Below are the code and all the weights of a small trained network. Each question names an input and a class and asks about switching units off, where a switched-off unit gives its printed mean instead of its output.

import numpy as np


def w(rows, s, z=0):
    codes = np.array(rows[::2]) - 128.0
    scale = np.full(codes.shape[1], s)
    scale[-1] = z or s
    return codes * scale


def norm(h):
    return h / np.sqrt((h * h).mean(-1, keepdims=True) + 1e-5)


def f(y):
    return np.maximum(y, 0)


def log_softmax(a):
    a = a - a.max(-1, keepdims=True)
    return a - np.log(np.exp(a).sum(-1, keepdims=True))


def net(x, mask):
    res = np.array(x, float).reshape(1, 7) / 4 @ E
    u = 0
    for l in range(2):
        y = f(norm(res) @ A[l][:, :-1].T + A[l][:, -1])
        res = res + np.where(mask[u : u + 5], y, B[l][:, -1]) @ B[l][:, :-1]
        u += 5
    return log_softmax(norm(res)[-1] @ U[:, :-1].T + U[:, -1])


A, B = {}, {}
E = w([
[164,80,237,176,130,99,134,35,138,144,194,135],'x0',
[97,119,143,143,128,180,85,123,99,153,49,128],'x1',
[110,118,152,189,78,159,97,157,110,66,187,139],'x2',
[122,147,137,187,97,85,111,115,106,63,97,134],'x3',
[166,158,198,76,177,121,120,45,147,153,152,170],'x4',
[130,254,106,122,151,215,70,99,102,73,129,147],'x5',
[17,137,183,110,139,80,130,109,187,197,177,41],'x6',
],0.0073)
A[0] = w([
[61,102,90,78,151,108,152,159,133,158,139,159,64],'0.n0',
[121,118,105,89,115,134,126,160,199,146,115,136,19],'0.n1',
[144,100,146,178,99,140,181,197,115,102,157,170,88],'0.n2',
[77,85,117,248,95,2,139,182,181,141,174,120,2],'0.n3',
[201,111,183,134,125,109,116,89,155,164,88,93,82],'0.n4',
],0.0085,0.0037)
B[0] = w([
[130,76,135,46,124,75,91,145,120,107,173,168,174],'0.n0',
[84,159,118,59,125,206,189,129,34,191,132,93,149],'0.n1',
[149,125,189,141,37,170,137,117,66,171,61,102,192],'0.n2',
[82,94,184,183,165,53,224,180,129,62,149,102,254],'0.n3',
[121,115,81,94,129,73,63,130,255,107,117,174,189],'0.n4',
],0.0097,0.0073)
A[1] = w([
[107,155,171,136,127,121,119,1,141,132,218,122,13],'1.n0',
[75,98,96,116,180,96,126,143,145,200,155,129,216],'1.n1',
[120,185,74,163,196,199,92,175,126,68,115,104,4],'1.n2',
[82,147,149,57,130,147,168,185,140,166,102,48,66],'1.n3',
[94,92,71,53,141,129,153,132,95,163,124,112,32],'1.n4',
],0.0086,0.002)
B[1] = w([
[137,246,173,166,83,91,124,102,139,122,185,124,221],'1.n0',
[144,118,126,158,108,158,115,89,99,151,106,62,255],'1.n1',
[74,150,93,139,170,132,121,169,144,96,82,144,232],'1.n2',
[186,121,108,115,148,133,156,147,102,165,152,159,238],'1.n3',
[76,109,96,73,157,192,112,118,108,171,195,106,216],'1.n4',
],0.014,0.0049)
U = w([
[117,99,133,111,152,113,79,53,177,207,112,84,6],'0',
[172,101,115,98,144,93,111,82,160,106,97,220,86],'1',
[84,58,185,178,136,62,208,172,114,83,157,81,221],'2',
[78,203,54,131,183,191,91,154,101,83,73,172,123],'3',
[136,248,193,156,120,108,108,74,158,105,209,137,91],'4',
[178,108,133,161,55,234,115,137,51,87,97,146,117],'5',
[96,108,71,38,170,171,144,144,57,211,187,86,191],'6',
],0.017,0.002)

Each question gives the input, the list of numbers given to net, and the class t.
The units are the neurons (one row each of A and B). Each row of codes is followed by its name. A weight is (code - 128) times the scale printed after its matrix; where a second scale follows, it is the last column's (A, B and U).
mask holds one flag per neuron, layer by layer. A switched-off neuron (its flag False) gives its mean, the last column of its row in B, instead of its output. The means were averaged over made-up inputs and are rounded, as every weight is.
A unit's drop is (log p(t) with every unit on - log p(t) with that unit switched off) / (log p(t) with every unit on - log p(t) with every unit switched off).
The circuit of an input: a set's keep is (log p(t) with only the set's units on - log p(t) with every unit switched off) / (log p(t) with every unit on - log p(t) with every unit switched off). Starting from all 10 units, units are removed one at a time, each time the one whose removal leaves the highest keep (on an exact tie, the one counted first), for as long as the keep stays at least 0.8.
circuit, biggest first: the units of the circuit, biggest drop first
unit that matters most: the unit with the biggest drop
k most important neurons: the k neurons with the biggest drops, biggest first
top k neurons in layer l: the k neurons of layer l with the biggest drops, biggest first
drop when u is switched off: that unit's drop, to one decimal
input [6,-2,-2,-5,-8,7,-4], class 3: unit that matters most -> 1.n2
input [-8,1,-6,3,6,-3,-7], class 6: top 2 neurons in layer 1 -> (1.n4; 1.n0)
input [-8,-4,7,-4,-1,-3,-3], class 6: 2 most important neurons -> (1.n4; 0.n1)
input [-5,3,3,-6,-5,-8,-7], class 6: 3 most important neurons -> (1.n4; 0.n1; 0.n0)
input [-4,0,0,-1,3,-8,-7], class 6: circuit, biggest first -> (1.n4; 0.n3)
input [-4,-5,-8,5,-8,3,1], class 6: circuit, biggest first -> (1.n4; 1.n3)
input [7,0,-8,-8,-5,0,-6], class 0: circuit, biggest first -> (0.n4; 1.n1)
input [5,0,1,8,2,-2,-6], class 1: 3 most important neurons -> (0.n4; 1.n1; 0.n3)
input [-6,2,8,-5,3,-7,6], class 6: 2 most important neurons -> (0.n1; 1.n4)
input [-1,-3,-3,1,8,-8,-1], class 0: 2 most important neurons -> (1.n1; 0.n3)
input [-3,3,-2,-1,-8,-3,5], class 6: 3 most important neurons -> (0.n1; 1.n4; 1.n3)
input [4,-1,-3,-6,-6,-3,-3], class 6: top 2 neurons in layer 0 -> (0.n1; 0.n0)
input [1,-6,-4,-1,6,-2,4], class 4: drop when 1.n0 is switched off -> 2.4
input [-1,5,-6,5,-5,4,7], class 6: unit that matters most -> 1.n3
input [4,2,-1,0,2,-2,-6], class 1: drop when 0.n4 is switched off -> 0.6
input [-3,2,-4,2,-7,-1,7], class 6: drop when 0.n1 is switched off -> 0.3
